Here is a tiny trained network, its code and every weight. The questions are about switching its units off for an input and a class, where a switched-off unit gives its printed mean instead of its output.

import numpy as np


def w(rows, s, z=0):
    codes = np.array(rows[::2]) - 128.0
    scale = np.full(codes.shape[1], s)
    scale[-1] = z or s
    return codes * scale


def norm(h):
    return h / np.sqrt((h * h).mean(-1, keepdims=True) + 1e-5)


def f(y):
    return np.maximum(y, 0)


def log_softmax(a):
    a = a - a.max(-1, keepdims=True)
    return a - np.log(np.exp(a).sum(-1, keepdims=True))


def net(x, mask):
    res = np.array(x, float).reshape(1, 2) / 4 @ E
    u = 0
    for l in range(2):
        y = f(norm(res) @ A[l][:, :-1].T + A[l][:, -1])
        res = res + np.where(mask[u : u + 4], y, B[l][:, -1]) @ B[l][:, :-1]
        u += 4
    return log_softmax(norm(res)[-1] @ U[:, :-1].T + U[:, -1])


A, B = {}, {}
E = w([
[152,176,110,128,156,160,151],'x0',
[143,128,129,97,254,123,23],'x1',
],0.0096)
A[0] = w([
[155,130,133,164,130,135,118,61],'L0N1',
[194,172,135,145,176,118,109,94],'L0N2',
[250,211,147,101,183,213,152,3],'L0N3',
[103,112,136,125,135,127,114,172],'L0N4',
],0.011,0.0045)
B[0] = w([
[143,80,181,216,86,117,44,128],'L0N1',
[96,211,212,169,15,213,168,217],'L0N2',
[182,44,15,162,182,46,77,254],'L0N3',
[75,191,81,91,2,104,177,178],'L0N4',
],0.0071,0.006)
A[1] = w([
[54,98,193,116,247,125,133,105],'L1N1',
[89,138,137,151,242,176,38,107],'L1N2',
[62,30,177,116,151,59,112,2],'L1N3',
[122,129,118,175,88,134,103,216],'L1N4',
],0.012,0.0029)
B[1] = w([
[149,228,140,93,89,162,11,158],'L1N1',
[100,100,157,129,58,131,216,255],'L1N2',
[197,63,49,199,206,109,217,183],'L1N3',
[155,165,136,84,210,154,36,241],'L1N4',
],0.011,0.0071)
U = w([
[95,146,211,103,3,187,186,222],'0',
[196,42,8,199,144,131,215,126],'1',
[163,173,99,48,208,166,36,191],'2',
[6,73,174,142,142,73,112,29],'3',
[9,99,189,148,178,85,155,3],'4',
],0.012,0.0044)

Each question gives the input, the list of numbers given to net, and the class t.
The units are the neurons (one row each of A and B). Each row of codes is followed by its name. A weight is (code - 128) times the scale printed after its matrix; where a second scale follows, it is the last column's (A, B and U).
mask holds one flag per neuron, layer by layer. A switched-off neuron (its flag False) gives its mean, the last column of its row in B, instead of its output. The means were averaged over made-up inputs and are rounded, as every weight is.
A unit's drop is (log p(t) with every unit on - log p(t) with that unit switched off) / (log p(t) with every unit on - log p(t) with every unit switched off).
The circuit of an input: a set's keep is (log p(t) with only the set's units on - log p(t) with every unit switched off) / (log p(t) with every unit on - log p(t) with every unit switched off). Starting from all 8 units, units are removed one at a time, each time the one whose removal leaves the highest keep (on an exact tie, the one counted first), for as long as the keep stays at least 0.8.
units of the circuit, in order: the units of the circuit, biggest drop first
most important unit: the unit with the biggest drop
k most important neurons: the k neurons with the biggest drops, biggest first
k most important neurons of layer l: the k neurons of layer l with the biggest drops, biggest first
drop when u is switched off: that unit's drop, to one decimal
input [-6,-2], class 1: units of the circuit, in order -> (L1N3)
input [-8,8], class 0: 4 most important neurons -> (L1N2; L0N3; L1N1; L1N4)
input [-3,-3], class 2: units of the circuit, in order -> (L1N2; L1N4)
input [8,8], class 0: 2 most important neurons -> (L1N2; L0N2)
input [-2,0], class 2: 2 most important neurons -> (L1N2; L0N4)
input [-3,0], class 2: 2 most important neurons -> (L1N2; L0N4)
input [1,0], class 2: 3 most important neurons -> (L0N2; L1N2; L1N3)
input [-7,1], class 1: 2 most important neurons -> (L1N3; L0N2)
input [-3,-1], class 2: 4 most important neurons -> (L1N2; L0N3; L1N4; L0N4)
input [-7,-1], class 1: 2 most important neurons -> (L0N2; L1N3)
input [-6,8], class 0: 3 most important neurons -> (L1N2; L0N3; L1N1)
input [6,8], class 0: 2 most important neurons -> (L1N2; L0N2)
input [2,-1], class 2: 2 most important neurons -> (L1N2; L1N3)
input [-8,-7], class 1: most important unit -> L0N2
input [7,7], class 0: 3 most important neurons -> (L1N2; L0N2; L1N3)
input [7,2], class 1: 2 most important neurons of layer 0 -> (L0N3; L0N4)
input [1,-3], class 2: 3 most important neurons of layer 1 -> (L1N2; L1N3; L1N4)
input [-4,7], class 0: drop when L1N2 is switched off -> 0.4
input [-2,4], class 0: drop when L1N2 is switched off -> 0.0
input [-1,0], class 2: drop when L1N2 is switched off -> 0.9
input [5,4], class 1: most important unit -> L0N3
